Moves between units:
s707 ~ s203
s707 + s33
s707 ^ s46
s707 * s976
s531 ~ s457
s531 + s753
s531 ^ s867
s531 * s188
s609 ~ s871
s609 + s865
s609 ^ s531
s609 * s457
s643 ~ s336
s643 + s747
s643 ^ s143
s643 * s242
s197 ~ s747
s197 + s517
s197 ^ s42
s197 * s328
s485 ~ s11
s485 + s242
s485 ^ s634
s485 * s21
s46 ~ s976
s46 + s501
s46 ^ s701
s46 * s516
s701 ~ s516
s701 + s485
s701 ^ s128
s701 * s429
s7 ~ s673
s7 + s867
s7 ^ s34
s7 * s435
s753 ~ s376
s753 + s930
s753 ^ s853
s753 * s264
s853 ~ s264
s853 + s549
s853 ^ s498
s853 * s163
s203 ~ s634
s203 + s978
s203 ^ s976
s203 * s707
s925 ~ s251
s925 + s609
s925 ^ s393
s925 * s329
s29 ~ s403
s29 + s925
s29 ^ s517
s29 * s686
s42 ~ s328
s42 + s215
s42 ^ s202
s42 * s181
s143 ~ s242
s143 + s328
s143 ^ s978
s143 * s891
s47 ~ s578
s47 + s29
s47 ^ s197
s47 * s747
s501 ~ s182
s501 + s336
s501 ^ s485
s501 * s11
s889 ~ s867
s889 + s163
s889 ^ s251
s889 * s149
s328 ~ s197
s328 + s200
s328 ^ s181
s328 * s42
s498 ~ s163
s498 + s398
s498 ^ s609
s498 * s871
s867 ~ s188
s867 + s853
s867 ^ s149
s867 * s889
s149 ~ s889
s149 + s498
s149 ^ s925
s149 * s251
s976 ~ s707
s976 + s182
s976 ^ s516
s976 * s46
s634 ~ s21
s634 + s891
s634 ^ s707
s634 * s203
s191 ~ s549
s191 + s46
s191 ^ s439
s191 * s398
s215 ~ s200
s215 + s7
s215 ^ s391
s215 * s717
s930 ~ s128
s930 + s203
s930 ^ s549
s930 * s544
s865 ~ s439
s865 + s429
s865 ^ s753
s865 * s376
s264 ~ s753
s264 + s544
s264 ^ s163
s264 * s853
s11 ~ s501
s11 + s643
s11 ^ s21
s11 * s485
s871 ~ s498
s871 + s439
s871 ^ s457
s871 * s609
s200 ~ s517
s200 + s673
s200 ^ s717
s200 * s215
s717 ~ s215
s717 + s435
s717 ^ s578
s717 * s391
s202 ~ s181
s202 + s391
s202 ^ s336
s202 * s302
s128 ~ s429
s128 + s634
s128 ^ s544
s128 * s930
s429 ~ s701
s429 + s21
s429 ^ s930
s429 * s128
s403 ~ s34
s403 + s251
s403 ^ s686
s403 * s29
s163 ~ s853
s163 + s191
s163 ^ s871
s163 * s498
s182 ~ s33
s182 + s302
s182 ^ s11
s182 * s501
s33 ~ s978
s33 + s202
s33 ^ s501
s33 * s182
s747 ~ s47
s747 + s686
s747 ^ s328
s747 * s197
s516 ~ s46
s516 + s11
s516 ^ s429
s516 * s701
s376 ~ s865
s376 + s128
s376 ^ s264
s376 * s753
s686 ~ s29
s686 + s329
s686 ^ s200
s686 * s517
s329 ~ s925
s329 + s457
s329 ^ s673
s329 * s393
s978 ~ s891
s978 + s181
s978 ^ s182
s978 * s33
s251 ~ s149
s251 + s871
s251 ^ s329
s251 * s925
s393 ~ s329
s393 + s531
s393 ^ s7
s393 * s673
s544 ~ s930
s544 + s707
s544 ^ s191
s544 * s549
s439 ~ s398
s439 + s701
s439 ^ s376
s439 * s865
s673 ~ s393
s673 + s188
s673 ^ s435
s673 * s7
s302 ~ s202
s302 + s578
s302 ^ s643
s302 * s336
s242 ~ s643
s242 + s197
s242 ^ s891
s242 * s143
s391 ~ s717
s391 + s34
s391 ^ s47
s391 * s578
s188 ~ s531
s188 + s264
s188 ^ s889
s188 * s867
s181 ~ s42
s181 + s717
s181 ^ s302
s181 * s202
s398 ~ s191
s398 + s516
s398 ^ s865
s398 * s439
s435 ~ s7
s435 + s889
s435 ^ s403
s435 * s34
s336 ~ s302
s336 + s47
s336 ^ s242
s336 * s643
s549 ~ s544
s549 + s976
s549 ^ s398
s549 * s191
s21 ~ s485
s21 + s143
s21 ^ s203
s21 * s634
s34 ~ s435
s34 + s149
s34 ^ s29
s34 * s403
s891 ~ s143
s891 + s42
s891 ^ s33
s891 * s978
s457 ~ s609
s457 + s376
s457 ^ s188
s457 * s531
s517 ~ s686
s517 + s393
s517 ^ s215
s517 * s200
s578 ~ s391
s578 + s403
s578 ^ s747
s578 * s47

The rows follow the links: the fewer symbols apart two units are, the more alike their rows tend to be.

Each row is also shifted at random along 2 hidden directions that mean nothing.

Known rows, each with its unit:
-212 34 -13 -14 -69 33 -48 35 60 -34 -72 -21 62 -26 34 -82 -70 68 -46 72 27 39 19 14 -18 -53 -73 45 -14 85 25 5 18 -73 -44 -66 -76 -32 13 -53 -36 47 -38: s393
288 15 2 -22 -39 34 -90 59 45 -6 -52 9 68 8 52 -76 -29 75 -19 55 13 46 72 -33 12 -73 -99 -32 -23 50 31 64 -8 -29 -33 -88 -97 -57 60 -80 -58 27 -4: s251
-137 1 -1 -26 -14 32 -87 63 26 20 -36 18 51 17 40 -59 2 72 -2 33 -5 39 72 -43 23 -54 -99 -69 -20 19 22 73 -26 1 -18 -80 -83 -50 73 -74 -49 19 1: s457
136 7 19 43 -9 -44 70 -58 -7 -26 35 -20 -25 -22 -4 38 -7 -68 -12 -23 27 -47 -67 61 -36 11 104 81 19 -11 1 -60 36 -5 22 77 70 42 -64 62 30 -28 13: s643
-239 42 -15 -12 -75 32 -36 25 60 -38 -76 -26 57 -29 37 -82 -78 66 -48 78 30 28 8 21 -23 -51 -64 59 -14 94 27 -3 27 -76 -46 -66 -75 -28 -3 -48 -31 46 -35: s673
-311 -2 -75 -12 46 6 155 -93 -34 -1 -3 -44 -102 -44 -117 72 -35 -45 13 -4 -52 -28 -140 50 -1 173 94 122 24 7 -60 -167 4 -24 -15 96 102 105 -129 99 95 40 -78: s143
361 -22 53 45 26 -57 35 -38 -40 -2 82 14 -32 15 4 67 63 -82 20 -74 20 -53 -15 22 -17 -8 99 -15 18 -74 -9 3 9 51 51 72 80 18 -13 51 20 -66 61: s182
141 -20 89 15 -4 -19 -139 82 4 23 39 53 68 61 94 -27 79 12 9 -39 33 10 137 -66 17 -150 -63 -161 -18 -56 43 175 -25 65 38 -63 -64 -98 137 -80 -81 -62 102: s264
-305 -27 89 41 20 -55 -62 23 -30 20 91 47 17 47 64 36 97 -53 21 -78 24 -27 74 -25 2 -93 30 -123 3 -93 23 107 -13 83 64 8 16 -53 77 -4 -34 -88 106: s930
62 -47 17 -15 80 0 -27 22 -50 60 55 48 -30 47 -17 42 87 -11 54 -61 -45 1 55 -62 48 29 -15 -134 -2 -87 -25 60 -53 86 36 5 17 -14 62 -4 3 -33 39: s544
-19 24 105 96 -71 -88 26 -47 20 -61 55 -11 28 -12 77 28 7 -99 -39 -43 98 -72 -26 90 -87 -110 137 81 20 -9 36 -1 74 -11 45 64 55 -10 -38 47 -13 -70 71: s336
-273 47 -28 15 -62 9 67 -50 36 -53 -53 -56 7 -57 -17 -23 -93 -2 -47 55 32 -9 -90 79 -50 19 42 166 7 89 9 -107 60 -88 -41 22 16 44 -96 30 23 44 -60: s578
171 23 -47 -39 -27 54 -43 40 39 -6 -80 -12 40 -14 3 -69 -62 91 -22 76 -15 53 27 -23 13 -1 -103 18 -14 71 9 -4 -7 -54 -57 -80 -85 -14 12 -65 -23 63 -60: s329
94 -59 -64 -68 120 43 14 15 -63 82 22 35 -72 30 -90 49 62 21 73 -31 -99 28 8 -92 87 132 -51 -123 -2 -71 -57 0 -84 75 7 2 19 21 31 4 36 10 -25: s549
252 39 -28 -2 -57 20 27 -11 41 -37 -59 -37 16 -37 3 -39 -77 30 -40 61 19 16 -46 48 -30 3 -4 109 -4 84 10 -62 40 -75 -45 -11 -22 21 -50 -2 -1 44 -52: s215
117 48 -14 -4 -74 22 -16 7 59 -46 -68 -32 52 -30 28 -70 -76 42 -48 70 36 21 -7 38 -35 -41 -33 89 -9 90 33 -20 37 -78 -44 -40 -51 -13 -22 -28 -24 38 -39: s29
161 -22 -44 -7 61 -5 117 -68 -49 17 28 -13 -84 -19 -94 74 11 -57 31 -34 -45 -24 -95 14 9 136 82 47 16 -39 -57 -109 -10 18 10 81 96 80 -76 85 77 7 -38: s978
-9 -5 5 -27 -1 29 -90 71 17 21 -29 24 45 28 37 -53 12 68 2 20 -8 39 86 -61 31 -54 -103 -92 -21 8 21 90 -35 9 -13 -80 -79 -58 80 -71 -52 13 5: s609
-404 -19 97 35 -7 -45 -104 59 -6 11 65 46 53 51 89 -1 81 -21 17 -59 44 -12 108 -40 0 -134 -5 -126 -5 -66 41 141 -9 67 54 -25 -24 -79 106 -37 -65 -75 108: s439
408 -27 -12 12 56 -19 76 -52 -50 20 51 -2 -69 2 -52 71 35 -63 27 -51 -25 -33 -62 13 4 82 79 14 19 -63 -37 -59 -15 36 27 81 87 53 -50 68 58 -27 6: s33
242 32 -40 -29 -45 43 -31 31 50 -20 -84 -19 40 -22 6 -75 -67 78 -35 74 2 43 12 1 2 -14 -78 42 -14 78 15 -9 11 -62 -56 -67 -72 -18 3 -47 -22 57 -54: s7
-109 -30 43 29 50 -42 19 -18 -51 22 84 25 -34 30 -2 66 72 -73 37 -79 -8 -38 -1 -15 8 11 75 -60 15 -89 -10 25 -12 69 52 57 70 3 13 46 18 -61 63: s707

The symbols that take the first to the second take the third to the fourth, perhaps in another order. What is the fourth?
Answer with the unit's name.
46 -1 -8 21 24 -27 92 -65 -26 -12 38 -21 -55 -21 -45 57 -1 -70 7 -28 -5 -42 -80 53 -21 65 100 75 23 -22 -27 -87 17 -3 17 84 88 58 -78 75 52 -14 -6
: -119 43 9 38 -68 -26 56 -52 32 -64 -20 -37 7 -43 12 -4 -66 -34 -49 27 53 -30 -74 86 -65 -20 74 145 11 56 15 -81 65 -65 -21 37 28 26 -79 39 17 4 -20
:: 4 -19 -52 -59 39 67 -49 52 -2 43 -49 23 2 20 -31 -32 4 87 25 34 -64 57 49 -80 62 42 -122 -87 -20 11 -16 38 -55 12 -29 -68 -67 -27 55 -55 -17 51 -38
: s398

-23 -44 -61 -68 88 56 -22 33 -40 66 -8 31 -38 28 -64 13 34 53 54 -3 -91 41 36 -96 77 88 -92 -118 -11 -36 -43 25 -71 50 -9 -36 -26 0 49 -28 13 27 -30
: -124 -47 10 -8 73 -15 0 7 -51 47 61 32 -44 37 -22 55 78 -30 52 -61 -35 -8 28 -50 40 37 8 -107 -2 -90 -29 39 -44 71 43 23 35 -3 44 13 12 -36 41
:: -168 50 8 29 -89 -14 36 -35 50 -62 -44 -48 40 -45 30 -40 -79 -8 -63 47 59 -17 -52 85 -66 -46 43 142 8 83 31 -63 67 -82 -27 8 -6 11 -67 13 -3 18 -23
: s34

-75 20 13 -5 -50 25 -89 60 43 -9 -48 7 70 4 55 -79 -28 74 -20 48 18 39 69 -24 1 -80 -90 -32 -19 51 37 67 3 -28 -30 -85 -91 -55 60 -75 -56 28 -1
: 65 33 -51 -33 -48 50 -26 31 48 -21 -87 -22 34 -24 7 -79 -71 81 -31 79 -4 48 4 -7 3 -2 -88 51 -13 92 10 -20 6 -65 -63 -63 -74 -13 -5 -48 -20 63 -61
:: 81 47 -6 18 -72 0 24 -22 45 -57 -48 -40 21 -43 19 -38 -77 11 -51 53 38 1 -45 64 -45 -23 18 127 -5 78 21 -58 50 -77 -32 -3 -15 13 -61 1 -1 30 -38
: s328

-87 42 -51 -19 -56 41 16 -2 51 -37 -85 -38 33 -42 -9 -63 -94 61 -46 81 6 36 -36 31 -17 6 -49 100 -8 100 7 -56 29 -90 -61 -39 -50 12 -41 -24 -3 67 -69
: 31 34 -34 -27 -46 45 -32 30 51 -20 -84 -22 43 -24 13 -75 -71 72 -32 77 4 42 6 2 -1 -16 -74 45 -17 89 16 -12 15 -67 -54 -65 -77 -16 1 -51 -33 63 -52
:: 133 30 -99 -33 -12 45 110 -59 16 -16 -68 -50 -45 -58 -83 -7 -99 23 -22 60 -38 15 -122 51 -5 133 13 147 4 82 -37 -155 21 -81 -58 31 24 83 -115 45 67 81 -111
: s215

-209 -37 -12 -30 73 14 -15 23 -41 60 32 33 -32 37 -28 31 63 7 49 -40 -48 11 44 -66 53 39 -32 -116 -7 -68 -21 48 -56 67 25 -6 5 -5 53 -6 2 -23 16
: 163 -51 -9 -15 92 -9 21 -8 -69 61 65 34 -63 41 -48 73 83 -38 59 -69 -55 -15 10 -52 46 68 22 -103 12 -99 -39 19 -53 85 44 40 54 19 25 28 33 -36 26
:: -166 -28 -6 8 54 -26 77 -53 -49 18 53 1 -71 -3 -56 80 39 -72 30 -58 -31 -41 -59 13 6 82 84 4 16 -56 -37 -56 -10 43 37 82 97 50 -47 76 54 -28 6
: s143

125 46 11 11 -81 2 -18 10 61 -51 -56 -26 62 -30 47 -65 -73 29 -53 61 53 16 -4 44 -43 -68 -20 96 -8 84 37 -9 48 -79 -32 -34 -51 -19 -22 -32 -36 29 -23
: 152 50 26 34 -94 -15 -16 3 59 -62 -42 -28 64 -33 59 -57 -65 7 -61 47 70 1 -10 62 -62 -90 8 100 -3 73 46 -8 58 -68 -22 -24 -31 -15 -22 -21 -33 11 -4
:: 430 52 95 64 -116 -45 -78 30 69 -76 -15 -9 108 -10 131 -68 -37 -6 -69 28 108 -20 51 59 -77 -193 3 54 -2 58 78 72 67 -54 -1 -43 -58 -68 30 -45 -77 -26 58
: s215

-342 -38 33 6 51 -27 -12 2 -44 31 66 30 -24 40 -1 51 73 -40 40 -66 -21 -24 34 -34 20 0 27 -93 4 -84 -8 57 -28 72 43 26 33 -15 36 12 -2 -54 58
: 39 -55 -107 -62 137 40 114 -46 -84 77 21 8 -135 2 -158 91 43 -21 73 -39 -122 2 -80 -50 76 228 22 -37 11 -68 -91 -102 -71 54 6 70 88 95 -53 72 97 31 -68
:: 73 6 -118 -84 17 99 3 23 26 21 -112 -26 -5 -24 -66 -65 -74 119 3 96 -65 72 -20 -38 50 107 -125 27 -18 84 -31 -64 -34 -61 -82 -73 -74 22 -14 -43 13 106 -115
: s531

-464 -35 18 -5 58 -16 -3 6 -42 37 57 35 -27 34 -12 44 66 -29 38 -52 -24 -11 20 -38 26 20 10 -89 6 -78 -13 44 -32 68 32 20 32 -4 30 15 5 -34 41
: 58 -39 34 15 69 -33 25 -17 -60 31 79 26 -50 32 -23 75 79 -67 44 -76 -23 -32 -1 -22 20 24 57 -69 14 -91 -23 18 -25 76 51 55 71 10 14 43 28 -55 51
:: 237 -25 -81 -28 72 17 137 -72 -50 29 8 -24 -107 -31 -119 83 -11 -40 30 -20 -74 -21 -120 15 27 185 70 66 21 -23 -73 -140 -15 10 -7 87 95 97 -102 94 96 24 -65
: s181

56 42 1 4 -82 20 -50 29 59 -44 -64 -26 67 -22 58 -77 -71 55 -46 68 48 25 22 28 -29 -72 -50 57 -17 88 39 10 34 -69 -39 -61 -72 -38 1 -55 -41 30 -24
: 360 26 -96 -59 -12 75 30 4 28 -5 -100 -38 -6 -37 -59 -56 -97 85 -19 94 -45 52 -49 0 17 87 -78 82 -14 95 -23 -85 -5 -78 -75 -45 -51 35 -44 -20 21 95 -110
:: 191 33 -44 0 -34 10 71 -50 22 -33 -41 -46 -17 -45 -38 -8 -74 -6 -34 37 4 -8 -89 56 -29 56 36 135 6 63 -13 -108 33 -65 -31 27 24 54 -89 39 36 45 -62
: s328

-136 -56 -73 -64 112 45 29 3 -63 73 18 27 -80 25 -99 53 53 24 69 -30 -101 25 -2 -82 84 147 -44 -105 0 -59 -62 -10 -77 60 3 4 24 32 18 13 45 25 -32
: -170 -48 -25 -32 93 10 14 3 -62 61 42 32 -58 34 -52 52 66 -12 54 -44 -67 10 16 -61 56 81 -9 -102 1 -77 -39 15 -56 69 24 23 33 16 28 14 29 -10 10
:: -171 -32 79 46 30 -68 -17 -1 -39 16 100 37 -11 38 39 58 96 -77 23 -88 28 -49 42 -10 -6 -53 71 -85 10 -100 8 66 -6 76 64 43 52 -22 43 23 -12 -86 97
: s707

-143 -52 -35 -36 97 14 16 1 -62 62 34 32 -65 35 -62 59 63 -5 59 -47 -75 9 11 -67 60 97 -13 -105 4 -76 -47 4 -63 68 25 19 34 25 23 22 32 -5 2
: -103 -58 -125 -97 145 80 53 0 -73 93 -14 15 -105 16 -147 53 30 49 84 -6 -144 48 -28 -99 109 217 -76 -100 -6 -51 -87 -55 -100 53 -16 6 22 57 -2 10 66 60 -82
:: -267 -9 35 -4 -7 3 -99 64 9 17 -2 34 46 35 56 -36 34 37 8 -6 13 27 100 -52 21 -90 -73 -102 -13 -15 28 114 -18 29 7 -62 -63 -69 88 -67 -56 -22 44
: s609

-180 -35 62 20 39 -38 -52 24 -39 34 75 46 6 50 34 34 91 -34 38 -69 8 -20 79 -45 13 -58 9 -132 4 -88 7 103 -30 81 53 3 14 -42 71 -12 -24 -67 81
: -11 -38 72 28 42 -48 -52 23 -42 24 91 45 3 59 41 48 104 -52 37 -81 9 -28 76 -42 14 -59 28 -134 2 -103 13 104 -27 91 61 16 26 -42 74 -4 -26 -78 94
:: -324 58 43 33 -116 -9 -49 14 77 -70 -51 -29 88 -28 91 -79 -71 28 -74 62 79 8 18 59 -58 -129 -21 97 -7 95 57 18 60 -83 -32 -54 -64 -39 -9 -47 -46 19 0
: s7

-89 28 -109 -64 -18 83 37 2 39 -12 -111 -45 -7 -46 -67 -60 -103 90 -24 103 -41 56 -59 6 15 97 -82 98 -12 110 -20 -99 -4 -90 -84 -43 -52 35 -55 -22 26 112 -126
: 84 59 121 82 -154 -59 -104 34 85 -83 -16 -14 135 -7 164 -94 -37 -4 -82 30 141 -18 71 74 -94 -246 9 56 -5 68 98 99 83 -55 6 -51 -74 -90 39 -56 -97 -36 74
:: 60 -39 60 19 53 -44 -31 10 -47 38 89 45 -16 52 22 59 97 -60 44 -85 0 -31 55 -40 15 -34 37 -121 3 -103 -3 79 -24 93 64 26 37 -27 58 10 -11 -73 91
: s930

-137 -48 17 -6 75 -12 -9 10 -54 46 63 35 -38 34 -18 54 81 -28 46 -60 -36 -8 31 -46 36 28 5 -108 3 -86 -20 43 -40 76 39 24 32 0 43 15 11 -41 33
: 125 -48 12 -16 85 -4 -20 16 -55 58 59 44 -37 46 -22 52 85 -14 59 -61 -44 -2 41 -64 53 35 -14 -134 -5 -92 -28 64 -55 87 43 8 23 -6 57 -3 2 -38 39
:: -218 -1 -57 0 28 -3 137 -88 -25 -8 4 -36 -77 -41 -93 61 -35 -50 7 -4 -28 -31 -129 50 -9 134 93 124 25 8 -48 -145 16 -25 -8 89 91 99 -120 92 80 21 -60
: s143

360 -5 -58 -57 2 68 -57 52 24 21 -71 3 26 6 -17 -60 -28 101 1 58 -46 66 44 -60 45 23 -130 -56 -25 47 -5 29 -36 -21 -49 -86 -87 -23 45 -75 -23 57 -46
: -202 26 -62 -46 -30 61 -27 31 43 -5 -91 -16 28 -23 -10 -73 -73 91 -21 83 -21 51 4 -12 10 15 -97 34 -20 86 4 -24 0 -64 -56 -75 -77 -10 -1 -54 -19 78 -72
:: 296 -3 -33 -50 0 55 -71 68 26 21 -56 12 34 11 8 -68 -18 88 2 55 -25 55 56 -58 35 -22 -122 -62 -24 39 3 48 -33 -11 -36 -88 -91 -43 56 -76 -37 46 -29
: s251

34 -35 -18 -50 60 35 -53 53 -19 55 2 34 -8 36 -17 0 47 49 42 -9 -49 38 67 -83 55 20 -88 -133 -12 -43 -15 68 -61 55 0 -47 -39 -28 78 -46 -20 6 10
: -204 -41 -73 -72 91 63 -1 29 -37 73 -15 23 -51 25 -76 7 29 55 53 5 -92 45 21 -88 84 110 -86 -103 -8 -31 -44 1 -77 38 -13 -28 -14 13 35 -19 20 41 -44
:: 77 21 32 53 -46 -49 58 -54 11 -46 20 -24 -2 -32 16 18 -23 -66 -32 -15 52 -49 -62 76 -58 -23 98 110 17 12 11 -53 53 -32 11 57 59 27 -65 49 19 -23 11
: s181

155 20 -134 -83 1 99 61 -12 30 -2 -121 -48 -29 -53 -87 -47 -112 97 -16 108 -71 60 -82 2 30 146 -79 105 -13 110 -37 -131 -13 -88 -88 -39 -39 58 -73 -11 49 121 -149
: -85 62 81 65 -136 -42 -58 9 75 -86 -29 -23 98 -30 122 -74 -56 -8 -78 36 112 -18 25 80 -85 -171 20 98 -1 74 72 35 80 -78 -11 -31 -53 -54 -6 -30 -62 -14 38
:: -204 20 -14 29 -21 -23 99 -70 0 -36 5 -43 -34 -42 -36 34 -40 -57 -24 0 18 -39 -104 78 -47 49 102 133 17 23 -17 -110 42 -39 -3 73 73 63 -104 71 56 5 -30
: s242

-254 -23 93 29 1 -47 -108 54 -12 16 69 53 53 57 91 1 89 -20 13 -59 44 -12 118 -46 0 -135 -15 -141 -10 -74 38 155 -14 73 57 -30 -29 -80 112 -49 -65 -78 110
: 29 -35 -18 -47 62 40 -54 55 -24 54 5 34 -8 35 -19 0 44 48 43 -10 -52 35 69 -89 61 28 -84 -126 -15 -41 -13 71 -61 49 8 -41 -33 -26 75 -41 -16 5 4
:: -194 -25 18 23 52 -39 49 -39 -52 21 74 14 -57 15 -31 79 62 -73 28 -70 -11 -42 -31 3 4 43 80 -22 11 -74 -28 -18 -12 56 43 68 87 29 -19 60 36 -46 33
: s976

